Moves between objects:
ru: x281->x784, x205->x899, x688->x635, x416->x420, x398->x906, x905->x956, x733->x540, x378->x733, x918->x470, x124->x231, x542->x132, x503->x205, x686->x594, x511->x223, x765->x542, x231->x905, x405->x765, x342->x672, x995->x416, x7->x281, x777->x686, x59->x7, x798->x124, x960->x808, x661->x817, x912->x661, x635->x777, x420->x433, x223->x59, x808->x511, x435->x450, x906->x964, x540->x435, x784->x258, x258->x378, x433->x688, x192->x798, x87->x342, x672->x912, x680->x87, x817->x960, x443->x799, x470->x443, x799->x503, x964->x995, x899->x398, x450->x405, x594->x192, x132->x680, x956->x918
ba: x281->x420, x205->x450, x688->x59, x416->x784, x398->x540, x905->x342, x733->x906, x378->x964, x918->x680, x124->x912, x542->x443, x503->x405, x686->x808, x511->x777, x765->x799, x231->x672, x405->x503, x342->x905, x995->x258, x7->x433, x777->x511, x59->x688, x798->x661, x960->x594, x661->x798, x912->x124, x635->x223, x420->x281, x223->x635, x808->x686, x435->x899, x906->x733, x540->x398, x784->x416, x258->x995, x433->x7, x192->x817, x87->x956, x672->x231, x680->x918, x817->x192, x443->x542, x470->x132, x799->x765, x964->x378, x899->x435, x450->x205, x594->x960, x132->x470, x956->x87

In the rows, 128 means zero.

The rows follow the links: the fewer symbols apart two objects are, the more alike their rows tend to be.

Each row is also shifted at random along 2 hidden directions that mean nothing.

Some objects, each with a row of numbers:
x899	[ 133  120  136  122  123  129  118  135  117  118  126  146  149  144  148  124  123  117  119  133  123  150  145   99  141  114  126  142  123  144  121  120  122  136  125  135   91  145  105  125  137  124  168  129  135  152  117  127  123]
x635	[ 113  123  119  131  138  116  128  113  128  139  117  114  140  114  120  139  119  121  112  122  125  121  130  134  144  122  120  134  135  113  136  150  118  120  120  109  165  116  121  115  102  130  102  110  129  103  125  139  149]
x956	[ 113  144  147  138  122  143  140  142  139  118  136  128   95  132  116  120  146  135  145  134  138  115  123  149  113  151  134  128  128  132  123  111  137  121  144  144  114  124  151  141  159  135  131  154  125  134  136  120  110]
x905	[ 108  145  147  140  124  144  145  136  141  121  135  125   95  131  108  124  148  134  144  133  138  112  123  155  113  149  134  126  130  124  124  114  138  118  147  142  124  122  154  139  155  136  121  151  127  126  136  125  114]
x784	[ 169  140  142  128  123  139  128  142  145  122  131  144  102  140  130  115  148  126  130  123  141  122  120  136  124  138  132  115  127  136  115  112  141  129  141  147  103  120  140  135  154  144  145  152  127  135  134  130  106]
x258	[ 197  138  146  127  121  138  126  140  144  120  128  147  112  148  136  117  144  122  119  126  141  124  128  127  134  131  131  125  126  139  113  116  134  128  138  146   97  125  136  128  152  144  153  151  130  139  125  138  111]
x798	[ 128  141  143  145  132  131  146  127  144  126  121  121  106  123  101  135  137  117  126  128  135  102  134  159  136  143  127  140  134  112  126  133  117  109  138  125  152  113  143  127  134  143  101  139  132  105  125  135  132]
x918	[ 111  142  137  131  121  147  137  143  134  122  145  131   98  135  119  118  147  147  155  137  135  126  116  145   97  150  139  114  123  136  124  106  146  133  144  148  106  125  151  144  162  130  136  152  124  144  141  116  104]
x777	[ 102  129  116  130  136  119  135  118  128  139  124  113  131  110  115  136  124  128  122  119  129  119  122  142  132  128  125  125  134  110  135  147  120  120  123  111  169  116  133  121  105  131   93  111  123  102  131  136  148]
x680	[ 150  115  102  119  135  112  118  121  106  139  142  112  166  118  143  137  106  151  134  132  117  144  125  108  117  115  127  116  124  133  148  143  134  139  109  118  150  139  123  124  106  105  112  103  121  132  131  120  147]
x470	[ 163  138  137  129  120  142  135  142  136  120  141  134  106  139  129  116  142  142  151  136  133  130  119  137  102  144  138  117  125  141  122  106  142  131  142  149  102  132  145  142  160  127  142  152  125  147  135  115  107]
x433	[ 145  116  117  126  139  112  124  111  121  137  113  126  157  118  130  143  110  110   99  118  121  128  144  113  159  109  118  145  131  117  132  151  107  123  114  108  154  128  106  109   95  130  118  107  136  108  115  144  154]
x964	[ 172  114  111  113  128  117  109  122  112  133  126  135  159  130  153  129  113  130  120  125  120  150  130   95  137  106  124  124  124  139  133  134  128  142  113  122  120  140  103  123  111  119  146  108  129  140  125  129  137]
x435	[ 106  127  133  116  127  127  117  147  122  113  137  141  145  145  155  118  125  139  118  130  131  139  131   97  131  116  128  124  123  149  128  120  140  138  129  146   92  143  132  122  145  124  153  134  121  152  122  129  118]
x540	[ 124  131  128  114  129  132  114  146  125  117  145  142  135  145  157  114  134  147  130  129  135  138  122  104  116  121  132  109  123  149  127  115  150  141  130  148   89  137  142  129  150  125  149  135  117  155  131  125  110]
x59	[ 130  139  159  146  121  140  143  127  153  123  108  141   93  133  102  128  148   94  117  125  138  105  139  158  152  144  127  155  137  115  106  123  109  109  147  132  119  114  122  131  145  156  137  154  143  113  119  144  118]
x132	[ 122  113  118  124  133  115  120  127  109  127  132  122  167  126  145  139  104  130  118  133  116  141  141   99  136  107  121  134  124  129  141  140  125  133  114  122  134  145  115  117  111  111  126  109  126  138  121  127  145]
x511	[ 153  136  124  135  125  138  141  118  146  144  125  121   91  117  103  125  147  130  150  125  135  115  111  167  109  147  138  113  130  118  125  123  132  125  134  125  151  110  138  141  127  139  113  137  129  107  142  125  124]

Start, symbols taken left to right, then the object you end at.
Answers are names.
[ 141  124  108  132  129  122  136  109  123  147  127  107  123  107  110  138  126  134  146  128  122  125  119  153  111  136  133  122  131  113  139  135  125  129  119  111  174  118  127  133  106  122   97  114  128  106  139  122  142]
ru ba ru: x798
[ 135  122  116  110  130  121  111  139  112  126  145  130  159  138  162  123  116  150  125  131  127  147  123   91  120  111  126  112  122  146  138  127  146  143  118  137  108  144  131  122  129  111  139  118  119  150  130  120  126]
ba ru: x205
[ 108  116   94  106  131  115  109  120  110  142  142  126  155  121  154  127  116  150  136  123  122  154  113  102  112  112  132  102  121  140  142  133  146  154  107  121  129  138  115  126  105  112  133  100  121  138  138  119  134]
ba ba ba: x258
[ 113  127  123  142  128  127  141  110  133  142  117  115  117  110  101  137  127  119  138  131  125  118  128  158  126  139  128  138  136  110  132  138  114  119  127  110  165  116  122  134  112  131  104  122  137  104  133  130  141]
ru ru ru: x511
[ 114  114  107  114  134  114  113  118  113  136  126  128  158  122  146  133  112  128  117  118  120  144  128  105  137  107  123  122  127  132  136  142  127  138  112  116  135  134  109  118  100  119  130  102  129  129  127  131  142]
ba ru ba: x995
[ 135  139  144  143  124  141  142  124  151  135  117  133   89  125  102  128  149  113  136  125  137  110  125  161  128  149  133  136  133  115  115  120  121  116  140  126  137  110  132  139  137  145  123  144  133  112  130  132  118]
ru ru: x7
[ 167  126  147  127  119  136  123  140  126  115  124  145  134  146  140  123  131  117  125  137  128  139  143  109  136  124  128  142  124  144  115  117  125  130  133  139   85  144  115  132  148  128  165  144  135  153  118  128  113]
ba ru ru: x542
[ 115  115  112  119  136  113  117  115  117  135  117  126  160  121  138  137  112  118  109  123  119  138  134  109  145  110  121  134  131  123  135  147  116  132  114  110  144  131  107  114   98  124  124  104  132  121  119  137  147]
ba ba ba: x281
[ 107  131  124  140  127  132  143  111  136  141  118  117  103  111   99  135  133  118  142  127  128  115  123  164  124  147  133  131  134  111  127  131  116  121  131  113  160  113  127  135  118  134  107  128  136  104  135  127  134]
ru ru: x511
[ 176  121  118  137  131  122  135  108  124  143  118  110  136  107  110  143  116  122  131  131  121  124  131  141  130  128  126  137  133  111  140  144  114  126  117  108  172  123  119  129  103  122  101  115  134  106  128  130  153]
ru ba ru: x124
[ 201  134  143  122  125  134  120  145  139  118  129  149  119  148  142  116  140  125  119  125  135  129  128  115  136  125  128  127  126  141  113  119  137  129  134  147   92  131  136  124  152  140  152  150  127  143  125  134  112]
ba ru ru: x416
[ 127  143  136  127  122  141  133  138  149  128  134  140   93  137  124  116  152  133  142  121  140  123  110  146  114  145  138  109  128  135  117  111  144  129  140  145  107  115  147  140  152  142  138  151  124  131  141  128  104]
ru ru ba: x995
[ 121  137  120  134  136  126  139  120  138  139  129  111  115  113  108  134  132  139  134  123  132  111  115  155  122  139  131  120  133  113  136  136  132  118  130  121  168  109  146  128  120  132   87  124  122  102  138  129  139]
ba ba ba: x960
[ 134  134  131  116  126  136  116  145  132  119  144  143  124  144  153  110  136  148  132  125  135  137  116  111  115  126  133  105  123  148  123  113  151  139  131  150   91  134  143  130  151  128  149  140  117  152  133  124  106]
ba ru ba: x378
[ 179  119  140  130  134  116  118  135  114  114  121  133  169  141  148  137  104  112   92  134  119  138  161   88  166  102  115  157  128  134  129  140  110  125  120  128  114  150  110  107  122  123  144  122  135  143  105  140  142]
ba ba: x765
[  29  140  159  152  130  138  149  133  143  114  117  127  101  130   97  133  141  108  120  131  137   97  145  163  147  148  125  159  138  110  116  129  109  105  155  127  134  116  139  131  148  150  115  146  133  114  120  138  124]
ba ru: x661
[  65  117  112  111  123  127  111  135  111  129  141  138  146  137  155  119  126  144  138  132  122  156  121  100  116  115  135  112  116  151  133  120  145  149  123  133   96  144  115  132  130  112  158  117  127  154  133  117  118]
ru ru ba: x378
[ 154  137  144  136  123  142  137  133  151  127  124  142   92  135  116  121  152  117  131  122  140  113  123  153  130  145  132  128  131  125  112  115  129  120  143  137  117  114  135  136  148  150  136  149  133  122  131  133  110]
ba ba: x7
